In the rows, 128 means zero.
Here are made-up objects, facts about them, and rows of numbers that follow some of those facts. Name the object behind each unnamed row.

Known rows:
[128 112 149 134 124 182 144 127 129  73 138 130 141 142 139 133 136 148
 114 124 129 114 125 115 134 138 143  86 118] : q_682
[162 134 141 113 127 132  84 141 141 146 118 126 123 156 135 130 116 133
 136 134 127 121 149 111 135 131 127 123 200] : q_487
[138 131 123 135 118 120 124 128 110 134 115 136 155 140 146 121 135 125
 111 120 116 119 110  99 130 128 136 100 120] : q_469
[114  89 123 148 120 136 145 141 120 122 159 131 110 135 137 121 129  94
 122 119 120 120 112 112 126 129 147 102 155] : q_180
[136 122 128 143 139 144 134 133 124 121 127 129 130 132 140 130 130 129
 127 120 120 121 114 108 129 129 146 108 107] : q_629
[148 134 121 150 135 129 113 140 146  90 126 133 122 132 141 131 126 114
 133 121 120 123 107 109 132 133 153 101 106] : q_461
[107  85 116 137 140 155 110 138 111 135 144 137 141 158 127 126 128 108
 149 106 137 121 111 109 131 129 172 132  65] : q_908
[139 122 127  99 104 124  75 135 144 144 136 124 121 164 122 129 120 132
 132 129 114 126 150 121 146 130 116 133 179] : q_992
[ 92 113 113 147 151 157 144 138 100 119 144 138 127 118 143 131 121 123
 143 125  91 118 111 112 145 128 122 134 123] : q_644
[147 125 131 111 119 134  90 139 140 145 116 130 120 166 133 122 116 121
 145 133 123 122 145 115 139 135 117 127 205] : q_520
[159 135 141 117 128 133  85 141 143 145 116 127 122 157 135 129 117 132
 136 134 125 121 148 111 135 132 128 122 191] : q_460
[117 140 123 117 113 132 172 129 134 108 156 126 135 151 151 124 126 121
 139 117 124 121 112 117 121 122 121 119  89] : q_154
[130 119 128 141 143 145 135 135 120 121 129 128 131 133 141 130 130 127
 127 119 121 121 112 108 129 127 145 108 102] : q_889
[106 105 132 153 168 130 144 118 170 154 122 129 117 132 140 131 150 134
 132 129 123 123 116 110 116 123 128  94 119] : q_912
[122 107 115 127 127 141 137 128 118 116 134 127 127 141 135 127 129 120
 130 114 119 124 105 115 133 133 131 109 127] : q_435
[126 128 122 130 120 138 157 131 128 113 137 130 129 149 148 121 126 120
 140 119 125 120 110 113 124 128 124 114 108] : q_840
[146 121 126  97 111 128  87 135 137 142 128 123 120 164 126 127 117 126
 137 129 122 125 140 119 139 135 113 125 206] : q_418
[136 124 128 142 134 137 131 132 122 123 125 131 137 134 142 128 132 128
 123 120 119 121 111 106 129 129 144 104 106] : q_690
[135 133 120 135 109 111 119 126 101 141 108 140 167 142 148 117 138 125
 104 118 113 118 107  94 131 127 132  98 122] : q_854

Some facts about the objects:
q_500: klopo q_686; soskol q_292; vegem a
q_415: klopo q_348; soskol q_405,q_274; vegem b; trile q_480
q_457: klopo q_945; vegem a; trile q_480
q_624: soskol q_686; vegem a; trile q_274
q_328: klopo q_29; vegem b; trile q_908
q_977: klopo q_328; soskol q_246; vegem a; trile q_963
q_391: soskol q_81,q_29; vegem a
q_431: klopo q_207; soskol q_418,q_246; vegem a; trile q_809
q_939: klopo q_649; vegem a
q_329: klopo q_148; soskol q_29; vegem a
q_902: soskol q_994,q_520,q_508,q_992,q_433,q_932; vegem a; trile q_274,q_900
q_789: klopo q_128; soskol q_727,q_939; vegem a
q_46: soskol q_148; vegem a
q_682: klopo q_983; vegem b
q_154: klopo q_292; soskol q_391; vegem a; trile q_274
q_989: soskol q_949; vegem b
q_686: klopo q_264; soskol q_656,q_264,q_215; vegem a
q_246: soskol q_81,q_656; vegem a; trile q_186
q_955: klopo q_783; soskol q_644; vegem a; trile q_274
q_727: klopo q_260; vegem a; trile q_635,q_480
q_319: klopo q_107; soskol q_939; vegem a
q_200: klopo q_944; soskol q_154,q_86; vegem a
q_562: klopo q_46; soskol q_644,q_727,q_77; vegem b
q_945: vegem b
q_267: klopo q_683; vegem b
q_809: klopo q_470; vegem a
q_487: vegem b
q_908: klopo q_811; soskol q_374,q_785; vegem a; trile q_480
q_588: soskol q_435,q_649; vegem a
q_906: vegem b
q_87: klopo q_433; soskol q_200; vegem a
q_180: klopo q_483; soskol q_29,q_949; vegem b; trile q_946
q_888: vegem a; trile q_439,q_946
q_90: klopo q_143; vegem a
q_683: klopo q_442; soskol q_274; vegem a
q_207: vegem a
q_86: soskol q_483,q_682; vegem b
q_664: klopo q_994; soskol q_391; vegem a
q_708: klopo q_827; soskol q_29; vegem a
q_70: klopo q_644; vegem a; trile q_624
q_690: klopo q_900; vegem a
q_607: klopo q_154; soskol q_964,q_682; vegem a
q_758: klopo q_861; soskol q_508; vegem a
q_29: vegem a
q_439: klopo q_249; vegem a
q_143: klopo q_932; soskol q_328; vegem a; trile q_683,q_274,q_154,q_887,q_734
q_264: soskol q_391; vegem a
q_292: vegem a
q_983: klopo q_624; soskol q_906,q_743; vegem a
q_483: soskol q_405; vegem a
q_145: klopo q_463; soskol q_292; vegem b
q_887: soskol q_758,q_270; vegem b; trile q_46,q_734
q_128: klopo q_823; vegem b
q_849: klopo q_351; soskol q_977,q_180; vegem a
q_932: soskol q_418,q_949,q_329; vegem b
q_992: soskol q_210; vegem a
q_564: klopo q_86; vegem a
q_251: klopo q_912; soskol q_708,q_38; vegem a
q_944: klopo q_607; soskol q_405,q_955; vegem a
q_418: soskol q_783; vegem a; trile q_888
q_644: klopo q_713; soskol q_374; vegem a
q_469: klopo q_656; vegem a; trile q_683,q_809,q_439,q_649
q_466: klopo q_319; vegem a
q_442: vegem a
q_359: soskol q_811,q_624; vegem a; trile q_408
q_905: klopo q_727; soskol q_433,q_246; vegem a
q_77: klopo q_887; soskol q_351,q_686,q_860,q_431; vegem b
q_433: klopo q_180; soskol q_906; vegem b
q_823: klopo q_874; soskol q_246; vegem b
q_210: klopo q_589; vegem a
q_349: klopo q_946; vegem a
q_249: klopo q_210; soskol q_29,q_270,q_38; vegem a
q_405: klopo q_480; soskol q_81,q_374,q_682,q_190; vegem a
q_20: soskol q_348; vegem a; trile q_439
q_688: soskol q_415; vegem b
q_270: klopo q_791; vegem a
q_734: klopo q_849; soskol q_29,q_846,q_210; vegem a; trile q_520,q_900
q_854: klopo q_469; vegem b
q_833: klopo q_588; vegem a
q_812: klopo q_905; soskol q_607,q_190; vegem b; trile q_946
q_964: vegem a; trile q_900,q_888,q_145,q_766,q_20
q_766: klopo q_251; soskol q_708,q_649; vegem a; trile q_408
q_509: klopo q_267; soskol q_656; vegem a; trile q_442,q_946
q_38: klopo q_635; soskol q_29,q_391,q_783,q_905,q_264,q_949; vegem b
q_520: soskol q_328; vegem b; trile q_215,q_946
q_629: klopo q_688; vegem a
q_408: vegem a; trile q_480
q_861: klopo q_405; soskol q_200; vegem a
q_374: klopo q_431; soskol q_656,q_190; vegem a
q_713: klopo q_793; soskol q_200,q_249; vegem a
q_963: vegem a; trile q_737,q_900,q_435,q_946
q_791: klopo q_989; soskol q_946; vegem a
q_472: soskol q_955,q_656,q_270; vegem a
q_406: klopo q_209; soskol q_391; vegem b; trile q_588,q_828
q_435: klopo q_889; soskol q_418; vegem b
q_570: klopo q_672; vegem b; trile q_408,q_520,q_46,q_215
q_743: klopo q_349; soskol q_405; vegem a
q_81: vegem a
q_186: soskol q_708; vegem a
q_994: klopo q_854; soskol q_81; vegem a
q_900: klopo q_274; soskol q_791,q_908; vegem a
q_912: klopo q_562; vegem a; trile q_274
q_275: klopo q_190; vegem a
q_215: soskol q_823; vegem a; trile q_274
q_148: klopo q_439; vegem b
q_946: klopo q_406; soskol q_906,q_76; vegem b; trile q_274
q_737: vegem b
q_828: soskol q_107,q_148; vegem a; trile q_274,q_649
q_785: klopo q_77; soskol q_480; vegem a
q_260: klopo q_766; soskol q_656,q_785,q_406; vegem a
q_416: klopo q_391; soskol q_292; vegem a
q_461: klopo q_472; vegem b
q_508: klopo q_908; soskol q_405; vegem a
q_107: klopo q_992; soskol q_483; vegem a
q_635: klopo q_667; soskol q_861,q_955,q_249; vegem a
q_480: klopo q_789; vegem a; trile q_274
q_76: klopo q_743; soskol q_81,q_483,q_905,q_190; vegem a
q_589: klopo q_958; soskol q_789; vegem b
q_889: klopo q_466; vegem a
q_470: klopo q_38; soskol q_656; vegem a
q_874: klopo q_461; soskol q_38; vegem a
q_672: klopo q_629; vegem a
q_190: klopo q_906; vegem a
q_667: vegem a
q_840: klopo q_359; soskol q_758,q_391,q_946; vegem a
q_958: klopo q_809; soskol q_783,q_487,q_246; vegem a
q_656: soskol q_391; vegem b
q_949: klopo q_860; soskol q_29; vegem a
q_846: soskol q_644; vegem b
q_163: klopo q_81; vegem a
q_463: klopo q_939; soskol q_908; vegem a
q_351: soskol q_210; vegem b; trile q_946
q_401: klopo q_487; soskol q_683,q_846,q_328,q_860,q_207; vegem b
q_274: klopo q_664; vegem b
q_811: vegem a
q_649: klopo q_508; vegem b
q_209: klopo q_682; soskol q_460,q_351; vegem a; trile q_274,q_908,q_946
q_348: klopo q_163; soskol q_906,q_977,q_415; vegem a
q_793: klopo q_977; soskol q_861,q_329; vegem a
q_827: vegem b
q_783: klopo q_520; soskol q_154,q_210; vegem a; trile q_408,q_274
q_860: klopo q_846; vegem b
q_460: vegem a

Rows to name:
No name comes twice in this set of rows, the named rows included.
[141 117 132 113 115 135  94 142 138 145 124 131 115 164 132 122 116 118
 143 133 123 121 145 115 136 134 122 126 211] -> q_186
[ 95 121 111 117 163 152 164 138  72 117 146 117 128 104 143 141 106 134
 139 118  97 124  93 115 135 132  96 126 207] -> q_977
[123 127 109 145 123 136 122 135 141  89 120 135 118 139 138 121 131 105
 142 118 115 125 101 115 138 133 142 103 102] -> q_861
[146 107 125 128 135 124 104 145 136 133 116 139 121 192 140 131 102 144
 131 133 115 122 150 119 132 139 111 123 187] -> q_483
[112 127 151 109  94 184 181 121 138  52 171 130 151 158 150 125 135 146
 125 125 139 109 122 123 127 133 124  93 117] -> q_406
[149 107 117 147 122 145 161 127 124 130 128 133 107 143 137 122 126 116
 134 118 115 120 109 113 135 134 140 115  97] -> q_635
[114 100 143 123 110 190 147 121 130  65 149 130 140 151 133 127 139 143
 116 124 129 113 121 122 141 142 134  87 128] -> q_209
[199  99 109 137 115 138 190 113 116 144 133 119  92 139 130 129 116 123
 125 111 119 120 100 116 134 139 139 119  96] -> q_958
[177 114 125 149 129 144 164 127 121 135 128 126 107 132 138 129 124 128
 125 116 118 120 112 109 130 131 149 114  77] -> q_439
[111 136 126 136 156 153 149 144  98 118 133 125 126 110 144 135 121 139
 135 123  98 122 115 110 135 123 121 123 137] -> q_328
[144 126 144 120 124 130  95 155 129 146 146 125 109 143 136 128 112 120
 131 136 117 120 154 110 132 126 126 125 238] -> q_29
[132 103 112 116 133 137 136 122 116 120 136 123 130 139 131 132 125 121
 130 114 128 124  96 115 132 139 127 106 157] -> q_431
[116  90 128 147 138 161 160 133 123  82 135 141 134 170 144 132 121 145
 116 120 117 118 119 119 131 142 128  94 107] -> q_743
[143 122 137 107 112 145  90 136 141 136 128 131 123 166 132 124 117 125
 144 135 125 118 146 117 142 138 117 124 210] -> q_624
[123  89 124 150 117 135 154 140 121 124 160 132 106 136 136 121 127  95
 122 118 120 119 113 111 126 128 149 102 147] -> q_329

Now the same objects, written a new way:
Some rows with their names:
[ 95 114 114 143 160 138 101 160 153 107 142 117 148] : q_264
[ 87 129  41  98 151 140  98  95 116 148 115 147 178] : q_38
[114  92  94 186 169 171  80  97 187 155 112 152 150] : q_249
[ 81  97 110 142 158 141  79 188 154 108 138 113 160] : q_989
[115 112 129 123 166 112  92 172 149 121 141 102 140] : q_128
[104 105 118 136 174 119  94 155 148 125 135 115 150] : q_348
[127 110 123 134 173 105  82 149 145 149 134 104 153] : q_690
[112 111 119 145 168 122  94 159 148 120 138 110 150] : q_854
[101 111 112 143 163 137 101 159 149 107 138 116 147] : q_827
[106 106 116 139 181 115 103 154 146 122 133 116 143] : q_607
[133  86 112 149 170 105 138 139 150 113 139 109 141] : q_682
[106 141 134 126 178 124  69 146 140 126 140 110 144] : q_349
[ 89 145 142 164 171 139  55 187 139 115 140 114 151] : q_562
[103 137 137 144 178 134  70 148 140 113 143 112 147] : q_912
[101 111 102 146 171 139 104 161 147 102 134 112 141] : q_483
[107  96 117 140 167 113  65 170 148 149 131 107 164] : q_734
[129 113 128 130 169 123 108 118 146 112 139 116 143] : q_328
[123 110 118 146 172 109  85 147 146 145 133 107 154] : q_570
[120 108 119 140 174 108  84 148 147 146 133 110 154] : q_955

Which object is each row?
No name comes twice in this set of rows, the named rows included.
[ 55 167  87 195 141 139 105 185 173 159 169 105 147] -> q_359
[103  95 113 123 143 155  65 165 156 100 138 106 167] -> q_588
[ 94 105 123  63 155 117  69 222 162 131 132 101 134] -> q_874
[ 64 119  32 102 153 140  88 127 114 153 111 145 184] -> q_635
[133 106  93 165 163 169  98  63 174 146 114 152 148] -> q_210
[ 94 102 112 150 173 109  69 179 150 157 134 108 162] -> q_509
[161 117 133 176 148  98 124 172 136 128 127 115 139] -> q_727
[127 149 145 236 144 119  77 252 125 131 110 126 148] -> q_319
[113 144 138 114 191 112  58 139 138 146 137 106 145] -> q_76
[119 119  78 159 179 136  93 160 147 115 128  90 138] -> q_107

